Below is a small trained network, with its code and all its weights. Each question gives an input and a target symbol and asks what happens when units are switched off, that is, made to give their printed mean instead of their output.

import numpy as np


def w(rows, s, z=0):
    codes = np.array(rows[::2]) - 128.0
    scale = np.full(codes.shape[1], s)
    scale[-1] = z or s
    return codes * scale


def norm(h):
    return h / np.sqrt((h * h).mean(-1, keepdims=True) + 1e-5)


def f(y):
    return np.maximum(y, 0)


def softmax(a):
    e = np.exp(a - a.max(-1, keepdims=True))
    return e / e.sum(-1, keepdims=True)


def log_softmax(a):
    a = a - a.max(-1, keepdims=True)
    return a - np.log(np.exp(a).sum(-1, keepdims=True))


def net(x, mask):
    ids = ['αγδεζθλμπστω'.index(c) for c in x.split()]
    T = len(ids)
    res = E[ids] + P[:T]
    r = norm(res)
    for j in range(3):
        rows = slice(4 * j, 4 * j + 4)
        q, k, v = (r @ M[0][rows].T for M in (Q, K, V))
        z = softmax(np.where(np.tri(T) > 0, q @ k.T / 4**0.5, -1e9)) @ v
        o = O[0][rows]
        res = res + np.where(mask[j], z, o[:, -1]) @ o[:, :-1]
    y = f(norm(res) @ A[0][:, :-1].T + A[0][:, -1])
    res = res + np.where(mask[3:27], y, B[0][:, -1]) @ B[0][:, :-1]
    return log_softmax(norm(res)[-1] @ U[:, :-1].T + U[:, -1])


Q, K, V, O, A, B = {}, {}, {}, {}, {}, {}
E = w([
[201,170,112,135,57,167,151],'α',
[234,180,105,114,114,100,125],'γ',
[219,155,89,133,159,135,188],'δ',
[207,137,102,162,98,208,166],'ε',
[103,123,104,223,58,80,112],'ζ',
[240,138,132,91,142,211,144],'θ',
[197,113,71,205,157,79,94],'λ',
[159,84,89,242,106,165,122],'μ',
[233,95,100,164,178,171,99],'π',
[124,50,179,190,117,255,143],'σ',
[154,108,160,154,61,147,17],'τ',
[164,72,201,88,195,143,54],'ω',
],0.0089)
P = w([
[163,186,169,165,113,97,175],'0',
[124,230,149,165,148,131,139],'1',
[152,171,143,149,113,109,159],'2',
[205,133,214,209,119,93,139],'3',
[168,94,161,129,71,78,177],'4',
[145,151,127,131,102,113,152],'5',
[186,135,178,183,138,115,111],'6',
[103,218,122,143,142,150,128],'7',
[122,156,107,126,113,125,138],'8',
[188,48,160,148,113,121,95],'9',
[73,205,6,110,181,170,103],'10',
[119,144,40,110,119,156,119],'11',
[160,78,112,142,132,161,78],'12',
],0.014)
Q[0] = w([
[161,16,73,115,64,93,145],'h0',
[215,110,130,160,88,177,73],'h0',
[107,155,64,140,135,147,127],'h0',
[128,164,58,95,103,113,176],'h0',
[185,201,80,239,126,179,43],'h1',
[172,50,139,154,135,121,84],'h1',
[35,120,185,114,128,130,147],'h1',
[164,60,108,118,58,92,164],'h1',
[225,36,192,228,126,157,31],'h2',
[33,89,180,42,154,84,130],'h2',
[226,86,181,147,10,90,156],'h2',
[94,251,183,174,177,162,79],'h2',
],0.014)
K[0] = w([
[75,187,51,134,163,207,68],'h0',
[123,81,68,45,122,182,94],'h0',
[150,107,75,172,90,95,166],'h0',
[173,190,74,118,106,138,144],'h0',
[107,1,41,66,91,143,95],'h1',
[100,118,110,113,190,156,68],'h1',
[114,129,214,189,118,113,155],'h1',
[46,232,78,137,165,161,116],'h1',
[76,49,119,112,157,174,19],'h2',
[107,210,255,154,142,91,146],'h2',
[49,121,59,54,144,130,104],'h2',
[196,28,194,113,64,61,167],'h2',
],0.014)
V[0] = w([
[107,159,105,115,69,168,75],'h0',
[126,89,168,110,159,194,108],'h0',
[186,173,129,145,104,81,142],'h0',
[141,91,99,60,191,136,103],'h0',
[184,58,136,156,146,180,69],'h1',
[135,125,105,99,178,81,161],'h1',
[115,174,65,79,65,107,232],'h1',
[91,118,101,187,89,128,146],'h1',
[62,71,140,200,156,184,211],'h2',
[165,108,92,156,115,252,129],'h2',
[191,111,76,91,223,138,192],'h2',
[127,146,219,34,137,206,142],'h2',
],0.012)
O[0] = w([
[111,207,106,113,119,122,103,127],'h0',
[163,129,109,127,179,132,165,101],'h0',
[116,113,144,110,121,133,74,254],'h0',
[147,157,136,109,160,60,150,47],'h0',
[105,145,174,179,144,174,78,223],'h1',
[125,100,139,125,136,86,138,84],'h1',
[162,93,121,41,34,126,208,91],'h1',
[149,106,89,174,83,123,120,131],'h1',
[115,8,75,230,144,177,216,65],'h2',
[135,92,178,177,121,219,114,233],'h2',
[50,69,210,104,150,117,128,139],'h2',
[89,199,144,66,190,232,171,61],'h2',
],0.012,0.0089)
A[0] = w([
[133,120,130,165,150,69,106,56],'n0',
[117,141,144,149,130,163,192,126],'n1',
[103,144,114,73,120,98,117,11],'n2',
[117,137,96,73,82,101,168,134],'n3',
[165,175,138,124,252,91,163,117],'n4',
[88,115,151,86,133,112,154,124],'n5',
[150,143,109,140,148,140,191,156],'n6',
[146,152,141,126,77,99,117,94],'n7',
[123,121,139,100,83,125,129,106],'n8',
[112,130,114,150,122,201,137,109],'n9',
[129,180,131,84,139,83,129,121],'n10',
[52,151,64,149,119,132,110,216],'n11',
[202,135,110,91,122,138,140,103],'n12',
[144,136,35,116,105,85,173,127],'n13',
[153,138,154,164,161,150,129,76],'n14',
[100,166,145,108,108,132,97,144],'n15',
[114,88,72,126,99,97,112,151],'n16',
[130,95,84,156,122,101,97,185],'n17',
[187,190,126,158,156,120,143,116],'n18',
[108,89,110,87,166,151,114,128],'n19',
[80,93,121,161,115,130,145,169],'n20',
[129,102,111,161,91,153,180,67],'n21',
[118,170,61,108,131,164,127,254],'n22',
[128,97,104,115,148,127,91,112],'n23',
],0.021,0.0052)
B[0] = w([
[105,131,147,78,102,153,114,177],'n0',
[143,117,97,90,179,164,127,157],'n1',
[133,135,89,181,118,58,100,138],'n2',
[72,117,96,232,163,135,87,152],'n3',
[112,112,136,64,201,1,162,195],'n4',
[154,100,137,171,126,121,180,145],'n5',
[69,135,130,157,177,106,105,137],'n6',
[132,176,94,118,171,149,130,211],'n7',
[91,125,95,72,139,134,147,179],'n8',
[150,144,134,82,94,62,129,234],'n9',
[164,77,104,143,130,100,100,171],'n10',
[134,148,145,168,191,147,131,196],'n11',
[66,140,166,148,131,161,118,161],'n12',
[93,153,101,133,229,177,163,139],'n13',
[55,125,113,136,151,106,122,237],'n14',
[149,120,124,193,168,150,137,254],'n15',
[143,166,163,105,116,91,213,186],'n16',
[121,178,169,121,133,155,152,234],'n17',
[161,172,104,74,157,157,127,212],'n18',
[135,177,115,199,112,138,140,157],'n19',
[152,119,94,117,164,128,101,219],'n20',
[173,120,96,103,139,89,121,189],'n21',
[85,97,195,151,136,126,79,208],'n22',
[120,163,152,169,95,110,98,170],'n23',
],0.015,0.0078)
U = w([
[1,151,58,107,42,183,112,147],'α',
[102,106,15,162,79,40,38,86],'γ',
[51,72,110,160,80,115,203,244],'δ',
[139,66,72,47,77,168,62,255],'ε',
[117,195,86,182,114,146,228,212],'ζ',
[148,144,209,114,137,231,218,117],'θ',
[105,204,201,120,32,78,146,147],'λ',
[236,113,132,239,85,101,162,149],'μ',
[104,18,238,153,100,126,29,36],'π',
[189,38,48,173,213,197,139,64],'σ',
[239,238,104,121,139,191,33,15],'τ',
[135,129,139,81,221,62,135,162],'ω',
],0.0097,0.0046)

Each question gives the input, a string of symbols that net reads in full, and the target symbol t.
The units are the heads (4 rows each of Q, K, V and O) and the neurons (one row each of A and B). Each row of codes is followed by its name. A weight is (code - 128) times the scale printed after its matrix; where a second scale follows, it is the last column's (O, A, B and U).
mask holds one flag per unit, heads first, then neurons. A switched-off unit (its flag False) gives its mean, the last column of its rows in O or B, instead of its output. The means were averaged over made-up inputs and are rounded, as every weight is.
A unit's drop is (log p(t) with every unit on - log p(t) with that unit switched off) / (log p(t) with every unit on - log p(t) with every unit switched off).
The circuit of an input: a set's keep is (log p(t) with only the set's units on - log p(t) with every unit switched off) / (log p(t) with every unit on - log p(t) with every unit switched off). Starting from the 12 units with the biggest drops (on a tie, the unit counted first), units are removed one at a time, each time the one whose removal leaves the highest keep (on an exact tie, the one counted first), for as long as the keep stays at least 0.8.
circuit, biggest first: the units of the circuit, biggest drop first
most important unit: the unit with the biggest drop
top k neurons: the k neurons with the biggest drops, biggest first
which heads matter: for each layer, one digit per head in row order, 1 if its drop is at least 0.15 and else 0, layers parted by /
input μ γ σ, target σ: circuit, biggest first	[h2; n21]
input π μ π π λ, target μ: circuit, biggest first	[h2; n16]
input π λ π π ζ γ, target γ: most important unit	h2
input τ ε π τ λ τ σ λ ε θ, target λ: which heads matter	011
input π π π α π ε μ α λ π σ ζ π, target σ: which heads matter	101
input π τ π θ σ, target τ: which heads matter	001
input ω τ τ π μ τ ω ω ω π μ ω, target ω: circuit, biggest first	[h0; n4]
input ε π θ π μ τ λ τ, target μ: circuit, biggest first	[h2; n16]
input γ ω ε δ, target ω: which heads matter	000
input α ε ζ ω π τ γ ω δ α, target ω: circuit, biggest first	[n4; h0]
input α π π μ γ γ λ α, target γ: which heads matter	011
input ω ω π μ, target ω: which heads matter	001
input α ε γ π ζ θ ω θ π α α δ τ, target τ: which heads matter	101
input π π μ μ λ π μ, target π: circuit, biggest first	[h2]
input π λ π μ ω, target λ: which heads matter	001
input γ ε λ, target λ: which heads matter	001
input τ π δ, target δ: which heads matter	011
input ζ τ θ, target θ: which heads matter	011
input ε θ γ τ α ζ ε ε, target α: circuit, biggest first	[h1; n8; n3]
input γ π μ θ π ζ, target ζ: top 2 neurons	[n13; n16]
input σ π α ε σ μ γ, target σ: circuit, biggest first	[h2]
